Below are the code and all the weights of a small trained network. Each question names an input and a class and asks about switching units off, where a switched-off unit gives its printed mean instead of its output.

import numpy as np


def w(rows, s, z=0):
    codes = np.array(rows[::2]) - 128.0
    scale = np.full(codes.shape[1], s)
    scale[-1] = z or s
    return codes * scale


def f(y):
    return np.maximum(y, 0)


def log_softmax(a):
    a = a - a.max(-1, keepdims=True)
    return a - np.log(np.exp(a).sum(-1, keepdims=True))


def net(x, mask):
    res = np.array(x, float).reshape(1, 6) / 4 @ E
    y = f(res @ A[0][:, :-1].T + A[0][:, -1])
    res = res + np.where(mask, y, B[0][:, -1]) @ B[0][:, :-1]
    return log_softmax(res[-1] @ U[:, :-1].T + U[:, -1])


A, B = {}, {}
E = w([
[187,90,238,125],'x0',
[62,37,71,224],'x1',
[6,85,197,23],'x2',
[158,1,110,85],'x3',
[80,118,192,214],'x4',
[129,211,180,150],'x5',
],0.0068)
A[0] = w([
[177,95,179,149,161],'n1',
[168,141,120,93,193],'n2',
[150,151,116,148,178],'n3',
[161,127,180,146,184],'n4',
[7,142,155,118,229],'n5',
[148,165,66,179,139],'n6',
[151,175,173,91,146],'n7',
[135,123,167,102,138],'n8',
[131,99,61,113,166],'n9',
[178,67,111,133,237],'n10',
[79,155,120,157,226],'n11',
[173,188,129,103,219],'n12',
[152,191,130,168,186],'n13',
[184,129,124,89,192],'n14',
[162,87,188,157,138],'n15',
[139,128,95,172,200],'n16',
[164,57,117,157,255],'n17',
[122,160,165,84,195],'n18',
],0.015,0.0042)
B[0] = w([
[42,139,168,128,196],'n1',
[124,179,104,111,190],'n2',
[127,156,95,157,184],'n3',
[96,143,166,128,193],'n4',
[201,43,164,136,255],'n5',
[195,112,93,190,229],'n6',
[150,156,206,89,208],'n7',
[127,129,164,159,171],'n8',
[199,134,2,56,198],'n9',
[51,133,87,92,213],'n10',
[186,88,143,160,208],'n11',
[170,196,151,152,229],'n12',
[163,150,156,203,228],'n13',
[96,193,109,100,197],'n14',
[51,122,176,147,194],'n15',
[116,126,77,169,203],'n16',
[43,99,76,127,223],'n17',
[163,137,168,94,205],'n18',
],0.0098,0.01)
U = w([
[138,148,90,197,75],'0',
[14,112,129,138,87],'1',
[117,190,54,76,145],'2',
[122,62,149,120,253],'3',
[122,219,163,106,90],'4',
[110,101,10,88,71],'5',
],0.012,0.0042)

Each question gives the input, the list of numbers given to net, and the class t.
The units are the neurons (one row each of A and B). Each row of codes is followed by its name. A weight is (code - 128) times the scale printed after its matrix; where a second scale follows, it is the last column's (A, B and U).
mask holds one flag per neuron, in row order. A switched-off neuron (its flag False) gives its mean, the last column of its row in B, instead of its output. The means were averaged over made-up inputs and are rounded, as every weight is.
A unit's drop is (log p(t) with every unit on - log p(t) with that unit switched off) / (log p(t) with every unit on - log p(t) with every unit switched off).
The circuit of an input: a set's keep is (log p(t) with only the set's units on - log p(t) with every unit switched off) / (log p(t) with every unit on - log p(t) with every unit switched off). Starting from the 12 units with the biggest drops (on a tie, the unit counted first), units are removed one at a time, each time the one whose removal leaves the highest keep (on an exact tie, the one counted first), for as long as the keep stays at least 0.8.
units of the circuit, in order: the units of the circuit, biggest drop first
top k neurons: the k neurons with the biggest drops, biggest first
drop of u: that unit's drop, to one decimal
input [-8,-5,5,5,-1,3], class 3: top 3 neurons => (n5; n10; n3)
input [4,-1,3,6,7,8], class 1: units of the circuit, in order => (n15; n1)
input [-6,2,7,5,-2,3], class 3: units of the circuit, in order => (n5)
input [7,8,-2,-3,7,7], class 1: units of the circuit, in order => (n15; n1)
input [-4,5,-3,-3,0,-4], class 5: units of the circuit, in order => (n9; n12)
input [7,-5,-4,7,-8,-8], class 2: top 3 neurons => (n14; n2; n5)
input [4,-2,7,-2,0,-1], class 3: top 2 neurons => (n5; n12)
input [6,-5,-8,8,-7,-3], class 2: drop of n14 => 0.1
input [8,0,-4,7,-5,-1], class 1: drop of n1 => 0.1
input [-5,-2,-3,-8,-3,-1], class 0: drop of n6 => 0.2
